Below are the code and all the weights of a small trained network. Each question names an input and a class and asks about switching units off, where a switched-off unit gives its printed mean instead of its output.

import numpy as np


def w(rows, s, z=0):
    codes = np.array(rows[::2]) - 128.0
    scale = np.full(codes.shape[1], s)
    scale[-1] = z or s
    return codes * scale


def f(y):
    return np.maximum(y, 0)


def log_softmax(a):
    a = a - a.max(-1, keepdims=True)
    return a - np.log(np.exp(a).sum(-1, keepdims=True))


def net(x, mask):
    res = np.array(x, float).reshape(1, 8) / 4 @ E
    y = f(res @ A[0][:, :-1].T + A[0][:, -1])
    res = res + np.where(mask, y, B[0][:, -1]) @ B[0][:, :-1]
    return log_softmax(res[-1] @ U[:, :-1].T + U[:, -1])


A, B = {}, {}
E = w([
[130,125,174,145,112,93,152,180,127,133],'x0',
[107,103,194,202,130,93,49,100,96,149],'x1',
[208,109,128,216,146,121,109,47,58,84],'x2',
[153,132,112,102,149,94,155,192,158,173],'x3',
[92,87,152,145,141,95,71,148,137,79],'x4',
[91,84,178,79,123,207,176,126,57,116],'x5',
[156,127,176,165,153,131,214,100,155,244],'x6',
[95,26,159,145,155,66,162,112,155,152],'x7',
],0.011)
A[0] = w([
[150,113,185,114,116,86,168,109,100,154,72],'N0',
[181,61,74,188,89,210,153,75,68,128,114],'N1',
[60,87,172,57,153,119,209,162,100,180,188],'N2',
[104,168,111,146,126,40,184,160,134,238,232],'N3',
[128,114,193,214,120,126,204,60,110,131,207],'N4',
[77,114,151,157,133,62,75,115,122,125,161],'N5',
[209,151,72,103,159,197,152,42,76,62,132],'N6',
[205,152,242,151,126,193,187,158,92,232,112],'N7',
[44,81,116,107,132,136,124,170,110,101,145],'N8',
[22,38,120,123,101,178,178,169,98,110,130],'N9',
[128,223,98,128,102,216,127,218,128,13,158],'N10',
[154,180,98,118,168,114,149,188,179,153,103],'N11',
[172,89,134,173,158,197,167,16,98,52,136],'N12',
[136,167,186,116,80,178,222,174,136,231,133],'N13',
[33,47,209,74,133,106,169,118,102,97,166],'N14',
[149,202,71,98,85,159,111,179,87,89,125],'N15',
[140,166,72,106,63,181,56,161,55,46,137],'N16',
[127,174,12,139,177,82,129,128,237,114,174],'N17',
[119,148,109,70,115,98,189,169,193,160,208],'N18',
[132,43,139,254,140,104,31,57,61,69,215],'N19',
[96,160,21,95,98,146,78,204,205,77,254],'N20',
[140,200,105,125,91,121,58,76,122,58,179],'N21',
[206,179,29,169,133,139,99,166,255,172,136],'N22',
[89,47,130,121,65,130,136,223,185,161,133],'N23',
[47,90,179,126,177,85,112,156,109,180,212],'N24',
[29,25,205,9,119,200,175,206,129,94,176],'N25',
[155,184,38,136,88,169,122,113,71,59,202],'N26',
[224,139,151,124,123,134,161,71,114,180,177],'N27',
],0.008,0.0039)
B[0] = w([
[112,113,143,186,137,147,130,125,113,116,153],'N0',
[155,166,73,166,201,90,137,47,119,157,178],'N1',
[166,115,117,176,103,233,147,83,177,125,201],'N2',
[115,78,139,160,89,135,186,195,219,185,194],'N3',
[126,144,136,173,144,153,117,79,144,174,195],'N4',
[109,68,160,134,59,125,100,143,147,111,182],'N5',
[143,208,54,125,193,110,126,97,30,153,187],'N6',
[57,159,165,255,175,184,168,166,110,160,195],'N7',
[177,109,134,60,128,145,109,94,125,93,170],'N8',
[168,122,80,139,144,171,98,76,146,98,182],'N9',
[109,157,113,52,162,161,142,175,84,86,196],'N10',
[105,63,101,119,84,109,161,176,153,154,169],'N11',
[145,185,95,156,159,77,115,45,71,155,193],'N12',
[121,152,142,199,99,194,152,206,126,148,198],'N13',
[140,119,124,150,89,138,88,75,150,65,195],'N14',
[116,168,168,66,152,141,127,197,127,113,177],'N15',
[46,154,139,54,165,119,56,168,53,28,198],'N16',
[154,107,100,42,98,39,145,116,150,165,189],'N17',
[165,134,107,120,57,149,157,190,173,150,196],'N18',
[51,91,230,142,136,32,39,60,145,115,252],'N19',
[159,105,90,34,129,115,105,221,138,72,211],'N20',
[98,128,167,79,127,89,136,128,91,133,190],'N21',
[164,131,104,110,117,60,143,164,136,173,191],'N22',
[186,111,78,171,100,127,145,105,147,146,184],'N23',
[154,67,177,172,83,186,94,93,190,100,188],'N24',
[170,127,81,145,97,207,133,96,156,24,227],'N25',
[105,177,94,62,176,98,168,149,45,68,191],'N26',
[92,165,129,185,155,127,161,142,95,206,177],'N27',
],0.0082,0.018)
U = w([
[94,137,168,211,129,196,166,216,143,196,213],'0',
[203,100,75,94,80,7,157,240,214,173,141],'1',
[212,99,80,146,91,212,109,91,183,20,121],'2',
[137,177,89,159,203,63,108,18,48,161,1],'3',
[88,164,109,31,171,113,73,215,45,30,67],'4',
[64,56,254,170,114,26,10,54,151,111,166],'5',
],0.0073,0.00076)

Each question gives the input, the list of numbers given to net, and the class t.
The units are the neurons (one row each of A and B). Each row of codes is followed by its name. A weight is (code - 128) times the scale printed after its matrix; where a second scale follows, it is the last column's (A, B and U).
mask holds one flag per neuron, in row order. A switched-off neuron (its flag False) gives its mean, the last column of its row in B, instead of its output. The means were averaged over made-up inputs and are rounded, as every weight is.
A unit's drop is (log p(t) with every unit on - log p(t) with that unit switched off) / (log p(t) with every unit on - log p(t) with every unit switched off).
The circuit of an input: a set's keep is (log p(t) with only the set's units on - log p(t) with every unit switched off) / (log p(t) with every unit on - log p(t) with every unit switched off). Starting from the 12 units with the biggest drops (on a tie, the unit counted first), units are removed one at a time, each time the one whose removal leaves the highest keep (on an exact tie, the one counted first), for as long as the keep stays at least 0.8.
units of the circuit, in order: the units of the circuit, biggest drop first
k most important neurons: the k neurons with the biggest drops, biggest first
drop of u: that unit's drop, to one decimal
input [-2,-5,4,-8,3,-6,-3,3], class 3: units of the circuit, in order	(N12)
input [-4,6,-2,-5,3,-6,-5,-3], class 4: 3 most important neurons	(N16 N20 N26)
input [7,7,-1,5,5,5,-8,0], class 2: 2 most important neurons	(N25 N9)
input [7,-7,7,2,-4,4,-2,8], class 3: units of the circuit, in order	(N12 N1)
input [-4,-8,5,5,5,-3,0,-1], class 4: 3 most important neurons	(N3 N26 N6)
input [5,8,-7,-7,-1,-4,2,-8], class 4: units of the circuit, in order	(N19 N2)
input [1,6,-6,-4,-7,-8,4,2], class 1: 2 most important neurons	(N22 N17)
input [5,1,-3,-3,5,-1,3,-4], class 0: 2 most important neurons	(N19 N25)
input [2,-1,-3,-6,7,4,-3,-1], class 2: 4 most important neurons	(N25 N9 N14 N6)
input [1,-8,-6,8,-2,5,2,-3], class 2: 4 most important neurons	(N25 N2 N9 N20)
input [-2,7,7,-3,-6,-7,-4,-2], class 5: 4 most important neurons	(N19 N5 N21 N10)
input [6,6,8,-6,-6,-5,-5,-3], class 5: 4 most important neurons	(N19 N5 N21 N16)
input [-5,-3,8,7,-8,-8,3,-6], class 1: 4 most important neurons	(N22 N17 N11 N3)
input [-5,-7,-6,-4,1,3,7,-3], class 0: units of the circuit, in order	(N13)
input [8,0,4,5,-6,8,-3,-1], class 0: 2 most important neurons	(N7 N13)
input [4,4,2,1,-8,-7,-3,3], class 1: 3 most important neurons	(N22 N3 N16)
input [8,-8,0,2,-6,3,-2,4], class 2: drop of N25	0.8
input [8,-6,3,-5,-5,3,5,-6], class 0: drop of N13	0.6
input [-1,-5,7,2,0,-2,3,3], class 3: drop of N24	0.0
input [2,2,1,3,5,-8,-3,-3], class 1: units of the circuit, in order	(N22)
